Here is a tiny trained network, its code and every weight. The questions are about switching its units off for an input and a class, where a switched-off unit gives its printed mean instead of its output.

import numpy as np


def w(rows, s, z=0):
    codes = np.array(rows[::2]) - 128.0
    scale = np.full(codes.shape[1], s)
    scale[-1] = z or s
    return codes * scale


def norm(h):
    return h / np.sqrt((h * h).mean(-1, keepdims=True) + 1e-5)


def f(y):
    return y / 2 * (1 + np.tanh(0.7978845608 * (y + 0.044715 * y**3)))


def log_softmax(a):
    a = a - a.max(-1, keepdims=True)
    return a - np.log(np.exp(a).sum(-1, keepdims=True))


def net(x, mask):
    res = np.array(x, float).reshape(1, 7) / 4 @ E
    u = 0
    for l in range(3):
        y = f(norm(res) @ A[l][:, :-1].T + A[l][:, -1])
        res = res + np.where(mask[u : u + 9], y, B[l][:, -1]) @ B[l][:, :-1]
        u += 9
    return log_softmax(norm(res)[-1] @ U[:, :-1].T + U[:, -1])


A, B = {}, {}
E = w([
[196,130,164,89,141,107,82,161,157,185,134,24],'x0',
[134,101,56,180,106,112,156,187,133,64,81,124],'x1',
[145,138,124,130,136,136,118,134,123,116,118,132],'x2',
[160,125,142,65,187,56,160,103,193,117,119,145],'x3',
[133,73,154,46,72,141,137,104,95,2,71,81],'x4',
[99,222,99,88,133,164,239,150,107,131,162,91],'x5',
[166,212,91,187,26,95,87,95,156,120,78,138],'x6',
],0.0062)
A[0] = w([
[153,60,64,68,121,101,106,32,54,65,182,61,56],'L0N1',
[112,120,162,170,72,188,143,119,173,41,168,225,100],'L0N2',
[73,186,254,108,130,77,110,50,39,142,179,146,3],'L0N3',
[155,120,183,124,132,175,69,123,76,74,162,109,200],'L0N4',
[126,41,163,204,171,135,70,139,152,142,96,117,228],'L0N5',
[171,150,189,102,114,17,228,121,208,82,156,185,60],'L0N6',
[136,66,152,35,115,165,155,101,119,78,59,108,195],'L0N7',
[11,103,153,75,132,116,123,194,144,89,177,178,107],'L0N8',
[127,64,58,90,29,141,191,166,114,135,40,137,137],'L0N9',
],0.0051,0.0014)
B[0] = w([
[150,211,208,143,100,134,82,122,184,158,127,177,191],'L0N1',
[169,179,200,176,141,90,131,99,45,146,144,76,193],'L0N2',
[195,119,147,169,172,254,125,142,136,96,24,126,170],'L0N3',
[57,122,122,148,63,137,115,134,125,137,177,116,199],'L0N4',
[81,200,119,169,146,85,161,159,80,104,122,82,246],'L0N5',
[244,115,110,67,168,120,97,122,112,182,96,130,189],'L0N6',
[58,84,99,138,150,115,150,97,189,116,171,156,254],'L0N7',
[202,152,115,127,94,62,126,146,96,117,118,139,172],'L0N8',
[102,125,139,107,86,151,120,158,182,142,104,182,199],'L0N9',
],0.0083,0.0035)
A[1] = w([
[130,18,177,128,189,137,163,164,108,100,254,139,23],'L1N1',
[129,43,148,179,59,201,152,136,116,141,124,112,84],'L1N2',
[117,133,140,210,58,180,98,158,61,130,164,151,68],'L1N3',
[139,135,127,57,105,173,142,112,115,139,137,138,10],'L1N4',
[205,112,179,142,90,236,83,37,162,156,157,136,64],'L1N5',
[113,185,80,44,135,187,213,133,129,162,132,96,154],'L1N6',
[103,62,148,148,162,79,26,100,101,135,111,128,16],'L1N7',
[114,123,78,132,166,150,136,84,99,109,124,214,87],'L1N8',
[169,108,173,117,96,129,128,210,203,139,134,25,13],'L1N9',
],0.0065,0.0011)
B[1] = w([
[145,236,115,114,88,120,58,224,112,166,132,170,196],'L1N1',
[151,112,79,133,149,124,138,105,132,218,157,157,173],'L1N2',
[149,98,151,2,162,77,146,138,157,178,127,96,255],'L1N3',
[25,162,190,93,167,145,57,134,117,173,134,161,134],'L1N4',
[133,170,52,177,128,179,119,183,105,120,91,183,198],'L1N5',
[68,136,102,171,153,51,123,103,69,65,89,86,204],'L1N6',
[98,183,108,112,216,103,134,93,40,56,76,63,188],'L1N7',
[182,57,113,158,79,141,122,121,90,122,171,81,155],'L1N8',
[176,111,214,171,84,170,154,137,68,102,131,127,203],'L1N9',
],0.0082,0.0047)
A[2] = w([
[164,133,160,149,136,100,118,168,114,129,253,135,164],'L2N1',
[79,133,106,104,140,127,82,174,152,189,136,165,185],'L2N2',
[127,141,74,200,225,111,143,150,166,162,178,101,46],'L2N3',
[158,132,182,153,83,109,141,100,92,128,178,187,254],'L2N4',
[100,169,105,120,139,157,238,128,143,101,140,95,96],'L2N5',
[126,172,222,165,133,170,59,138,196,142,168,78,122],'L2N6',
[69,108,134,146,55,180,151,120,70,183,190,60,194],'L2N7',
[126,44,130,180,122,101,216,226,185,126,75,143,82],'L2N8',
[63,105,151,82,138,159,121,110,157,77,90,119,94],'L2N9',
],0.0077,0.0017)
B[2] = w([
[193,114,141,121,39,126,173,102,169,69,112,148,207],'L2N1',
[147,157,88,114,112,131,87,175,166,91,121,153,211],'L2N2',
[50,61,166,125,60,171,68,56,200,97,170,157,233],'L2N3',
[217,146,148,158,115,213,193,152,168,85,188,85,178],'L2N4',
[120,107,254,152,119,130,22,133,81,176,122,126,159],'L2N5',
[150,101,156,158,150,150,198,132,133,118,129,156,218],'L2N6',
[167,111,71,93,173,72,143,44,160,118,119,108,252],'L2N7',
[116,135,116,150,225,230,136,176,102,190,56,180,192],'L2N8',
[49,66,134,171,67,157,55,49,132,195,212,124,168],'L2N9',
],0.0083,0.0042)
U = w([
[78,91,149,159,57,167,91,80,215,117,191,157,93],'0',
[52,157,143,159,157,50,97,104,44,120,103,75,152],'1',
[109,142,107,153,185,219,139,167,109,165,59,160,123],'2',
[197,92,175,172,106,141,254,98,83,99,146,82,111],'3',
[153,224,84,113,73,85,125,168,143,114,126,134,254],'4',
[157,109,40,36,161,75,118,90,166,166,119,108,23],'5',
],0.012,0.0021)

Each question gives the input, the list of numbers given to net, and the class t.
The units are the neurons (one row each of A and B). Each row of codes is followed by its name. A weight is (code - 128) times the scale printed after its matrix; where a second scale follows, it is the last column's (A, B and U).
mask holds one flag per neuron, layer by layer. A switched-off neuron (its flag False) gives its mean, the last column of its row in B, instead of its output. The means were averaged over made-up inputs and are rounded, as every weight is.
A unit's drop is (log p(t) with every unit on - log p(t) with that unit switched off) / (log p(t) with every unit on - log p(t) with every unit switched off).
The circuit of an input: a set's keep is (log p(t) with only the set's units on - log p(t) with every unit switched off) / (log p(t) with every unit on - log p(t) with every unit switched off). Starting from the 12 units with the biggest drops (on a tie, the unit counted first), units are removed one at a time, each time the one whose removal leaves the highest keep (on an exact tie, the one counted first), for as long as the keep stays at least 0.8.
units of the circuit, in order: the units of the circuit, biggest drop first
top k neurons: the k neurons with the biggest drops, biggest first
k most important neurons of layer l: the k neurons of layer l with the biggest drops, biggest first
input [-6,-1,2,5,1,6,-7], class 4: top 2 neurons -> [L1N1, L0N5]
input [8,-4,6,2,-7,-5,-1], class 3: 2 most important neurons of layer 0 -> [L0N7, L0N5]
input [3,-5,-1,-8,5,3,6], class 5: units of the circuit, in order -> [L2N7, L1N3]
input [8,0,3,-3,4,-5,-2], class 3: units of the circuit, in order -> [L1N9]
input [8,5,3,-8,-7,6,1], class 3: top 2 neurons -> [L1N9, L0N7]
input [-7,1,-1,0,-8,-4,-7], class 0: top 4 neurons -> [L2N3, L1N9, L0N5, L1N8]
input [2,-6,7,-4,-7,5,-5], class 0: 2 most important neurons of layer 1 -> [L1N7, L1N6]
input [7,-2,-5,-5,2,-4,5], class 3: units of the circuit, in order -> [L1N9, L2N6]
input [-1,-7,-2,-7,-8,7,5], class 0: top 3 neurons -> [L2N3, L1N1, L1N7]
input [-6,6,0,0,1,4,-8], class 4: top 2 neurons -> [L1N1, L0N3]
input [4,-8,3,1,-2,6,-8], class 2: 2 most important neurons of layer 1 -> [L1N1, L1N7]
input [-7,-5,1,-4,-6,4,-2], class 3: 2 most important neurons of layer 0 -> [L0N7, L0N8]
input [6,-4,1,2,-6,0,-3], class 0: top 4 neurons -> [L2N3, L0N2, L0N8, L1N3]
input [-6,5,-4,-4,-4,-2,-8], class 4: top neuron -> [L1N1]
input [8,-7,6,8,-3,-6,-3], class 3: 2 most important neurons of layer 1 -> [L1N9, L1N3]
input [7,-7,-2,-8,5,0,-8], class 4: 3 most important neurons of layer 1 -> [L1N1, L1N5, L1N2]
input [3,-8,5,0,1,-4,6], class 2: units of the circuit, in order -> [L1N5, L0N3]
input [-6,1,-2,-5,0,-5,1], class 3: units of the circuit, in order -> [L0N2, L2N4]
input [7,2,-1,-1,5,-2,0], class 3: top 2 neurons -> [L1N9, L2N6]
input [0,6,-2,-1,2,-7,-6], class 1: 2 most important neurons of layer 0 -> [L0N5, L0N3]
input [4,-7,-3,4,1,8,1], class 1: units of the circuit, in order -> [L1N6]
input [-2,-1,-7,-3,-2,-1,1], class 5: top 2 neurons -> [L1N3, L1N9]
